What can hang from each mark:
saru: delev
toba: delev tenatod
delev: zesol
vuko: raris saru zesol
raris: saru
tenatod: toba vuko
zesol: delev saru

Every row comes from one small tree of marks. The marks that hang from a mark follow it in brackets, in alphabetical order. Every link used is in the known rows. Which tree was each row made from?
Known rows:
tenatod(toba vuko(raris saru)): [-3.63  0.11  1.41  3.56 -4.46  2.53  3.02 -2.73  0.79  0.69  1.22 -0.75
 -0.85  2.96  0.91 -2.59 -5.41  3.10 -0.72]
vuko(raris saru zesol(delev)): [-1.71  3.35 -2.16 -0.12 -4.18 -1.25  6.49 -0.27  2.48  2.65  2.86  0.72
 -0.03  1.41 -1.02 -2.04 -1.62  1.96  1.17]
tenatod(vuko(saru zesol)): [-4.22 -0.03  0.72  0.15 -1.56  0.71  5.74 -1.35  1.17 -0.92 -1.48  1.16
 -0.39 -0.17 -0.44  0.34 -1.55  6.04 -2.26]
toba(delev(zesol) tenatod(vuko(saru))): [ 1.87 -1.04  0.14 -2.84 -0.91  4.26 -0.14  0.35  0.01 -0.13  0.31  0.20
 -2.18 -0.14 -2.93 -0.44 -5.66  1.86 -3.88]
toba(delev tenatod): [ 2.93  1.16  3.74 -0.59 -2.19  1.66 -1.46  2.43  1.18 -1.70 -2.91 -0.93
 -3.43  1.56 -3.98 -2.78 -2.01 -0.41 -1.69]
toba(delev tenatod(vuko(saru))): [ 0.34 -1.33  2.93  0.00 -1.17  2.32  1.85  1.81  1.03 -0.71 -2.64 -1.75
 -3.37  0.82 -2.80 -2.29 -4.90  3.16 -2.94]
tenatod(vuko(raris saru zesol(delev))): [-3.40  2.17 -3.57  1.93 -2.07  1.01  6.38 -0.42  1.23  1.05  0.95 -0.79
 -0.42  0.30 -0.56 -2.46 -3.91  5.10  1.03]
tenatod(toba vuko(raris)): [-2.57  2.04  0.56  5.04 -4.02  3.86 -0.13 -2.44 -0.14 -1.57 -0.48 -1.07
 -0.98  2.67  0.24 -3.68 -4.59  2.44  0.37]
tenatod(vuko): [-2.66  0.48 -0.41  2.59  0.85  2.73  0.01  0.27 -0.21 -3.59 -2.98 -2.97
 -1.76  0.78 -0.52 -1.66 -1.76  4.18 -0.39]
toba(tenatod): [ 0.26  1.98  2.03  0.83 -3.20 -0.48 -1.03  3.54  0.54 -0.92 -4.96  0.24
 -0.71  1.70 -4.07 -1.59  0.03  1.31  0.43]
tenatod(toba): [-0.87  2.13  4.45  2.05 -3.92  0.69 -1.65 -2.47  1.01 -1.94  0.41 -0.18
 -1.80  2.76  0.53 -1.36  0.85 -0.54 -0.35]
raris(saru): [-0.06  1.83  0.28  1.01  0.30  2.39 -2.51 -1.18  0.26 -3.36  0.90 -2.19
 -0.22 -1.54 -1.13 -0.08  0.88  1.99  2.08]
delev(zesol(saru)): [ 1.93  2.53 -1.86 -0.77 -0.16  1.52 -3.46 -1.13  1.29 -1.41  1.77  3.45
 -0.03 -1.35 -1.87  1.03 -1.83  2.50 -2.33]
saru(delev(zesol)): [ 2.35  4.93 -1.82  0.71  0.75  4.20 -1.65  0.69 -0.48  1.63  2.45 -0.79
 -1.05  0.20 -2.33  0.78  0.00 -0.40  2.46]
saru(delev): [ 0.78  4.68  0.89  3.49  0.59  2.18  0.24  1.93  0.40  0.98 -0.56 -2.59
 -2.09  1.33 -2.36 -1.18  0.65  0.92  3.31]
tenatod(vuko(saru)): [-3.68 -1.35  0.40  1.33  0.36  1.30  2.92 -0.13  0.82 -1.26 -1.27 -2.56
 -1.62  0.95  0.18 -0.44 -2.85  4.77 -1.64]
vuko(saru(delev) zesol): [-1.05  3.65  1.96  0.49 -2.42 -0.28  6.58  0.19  1.99  3.75  0.90  1.86
 -0.49  0.54 -2.00  1.05  0.89  3.12  0.92]
toba(delev(zesol(saru)) tenatod(vuko)): [ 3.82  1.31 -0.76 -0.39 -0.15  4.30 -3.34  0.44  0.46 -1.81 -1.33  2.41
 -2.07 -2.15 -4.20 -1.41 -6.49  4.06 -3.83]
raris(saru(delev)): [ 1.37  4.72 -0.18  3.76  1.59  3.72 -1.59  0.02 -0.19 -0.28  1.70 -3.26
 -0.53 -1.87 -2.16 -0.23  0.76  2.10  5.28]

Write each row's tree:
[ 0.19  5.64 -3.96  1.88 -2.53  1.91  1.47 -1.54  0.73 -0.69  3.22 -0.22
  1.12 -1.89 -1.78 -2.32 -0.39  2.38  4.59]
vuko(raris(saru) zesol(delev))
[-0.09  1.21  2.17  3.58 -3.24  5.67 -0.37 -3.27  0.37 -2.27  1.11 -1.99
 -3.32  2.51  0.41 -4.79 -6.31  1.00 -1.50]
tenatod(toba(delev) vuko(raris))
[ 2.79  5.04 -2.47  1.39  1.79  5.69 -3.45 -1.39 -1.01  0.19  4.59 -1.83
  0.45 -2.83 -2.37  1.54 -0.02  0.86  4.45]
raris(saru(delev(zesol)))
[-0.57  3.09 -0.52  3.09 -2.33  1.69  4.60  1.79  1.55  4.93  1.77 -1.80
 -0.80  2.82 -2.40 -2.02 -3.36  1.51  2.81]
vuko(raris saru(delev))
[ 2.87  1.68  3.70 -1.87 -2.80  4.37 -3.79 -4.69  0.66 -2.16  4.85  0.53
 -3.19  1.72  0.55 -0.64 -1.38 -3.36 -3.10]
tenatod(toba(delev(zesol)))
[-0.71  1.93 -2.42  3.91 -2.50  3.65 -1.03  2.18 -1.07 -1.38 -3.77 -1.01
  1.10 -0.67 -4.19 -2.91 -4.68  4.84  2.87]
toba(tenatod(vuko(raris(saru))))
[-1.10  1.85  0.68  3.72 -1.02  1.33  2.89  4.00  0.04  2.45 -3.89 -1.55
 -1.06  0.76 -3.85 -1.01 -3.32  4.88  1.65]
toba(tenatod(vuko(saru(delev))))
[-0.82  1.74  4.61  1.25 -3.30  3.90  1.37 -4.76  0.71 -3.41  0.41  1.31
 -3.09  0.26  0.67 -2.10 -2.26  2.56 -3.11]
tenatod(toba(delev) vuko(zesol))
[-0.95  4.35 -3.12  3.14 -3.84  1.08  2.53  2.91 -0.24  0.06 -4.02  0.71
  0.27  0.14 -4.03 -3.66 -3.51  4.56  2.57]
toba(tenatod(vuko(raris zesol(delev))))
[ 2.91  1.27 -2.43 -0.81 -2.19  6.63 -1.97  0.99 -0.98 -0.82 -0.60  0.45
 -1.37  0.33 -4.45 -2.94 -7.33  1.05 -1.79]
toba(delev(zesol) tenatod(vuko(raris)))
[-0.66  3.89 -1.64  0.83 -4.00  2.83  1.75 -2.02  0.62 -1.04  1.10  2.39
  2.16 -1.37 -2.71 -1.18 -0.84  3.12  2.29]
vuko(raris(saru) zesol)
[-2.72  1.17 -0.71  1.46 -5.60  0.59  5.50  2.18  0.60  1.73 -4.23  3.13
  1.27  0.89 -4.13 -1.91 -4.63  5.79 -0.45]
toba(tenatod(vuko(raris saru zesol)))
[ 2.90  0.66 -0.59 -1.73 -0.56  5.63 -2.81  0.67 -0.92 -2.36 -1.22  0.02
 -2.33 -0.49 -3.55 -1.31 -4.88  1.22 -2.78]
toba(delev(zesol) tenatod(vuko))
[ 0.75  6.02 -3.30  2.84 -3.16 -1.09  2.56 -0.05  2.87  0.54  0.87  3.27
  0.09 -0.85 -2.29 -3.24 -2.48  4.51  1.38]
vuko(raris zesol(delev saru))
[-0.25  0.44  4.28  2.34 -1.26  4.55 -1.38 -3.79  0.48 -3.80  0.50 -2.44
 -4.27  1.51  1.29 -3.02 -3.46  1.29 -2.51]
tenatod(toba(delev) vuko)
[ 0.69  2.05  0.51  1.05 -4.07  3.90  2.38  1.48  0.38 -0.96 -3.92  1.82
 -1.45  0.42 -4.71 -4.06 -5.56  3.52 -1.51]
toba(delev tenatod(vuko(raris zesol)))
[-2.37  1.31  0.14  3.68  1.41  2.48  3.73  1.13  0.53  1.40 -0.53 -3.45
 -2.03  0.69 -0.78 -0.60 -2.76  4.98  1.25]
tenatod(vuko(saru(delev)))
[ 4.24  1.52  0.23 -2.32  0.59  3.52 -3.43 -2.17  1.90 -2.25  3.20  1.97
 -2.86 -1.06 -1.79 -0.47 -3.44  0.75 -4.27]
toba(delev(zesol(saru)))
[ 1.39  1.01  0.13  2.06 -2.33  4.53 -0.06  2.44  0.07 -1.32 -3.73 -1.53
 -2.64  1.42 -4.15 -4.86 -6.73  2.45 -0.88]
toba(delev tenatod(vuko(raris)))
[ 5.42  2.01  0.81 -2.21 -1.69  2.44 -3.80  0.82  1.51 -0.74 -0.04  3.73
 -1.89 -1.20 -4.80 -0.97 -4.23  1.16 -3.67]
toba(delev(zesol(saru)) tenatod)
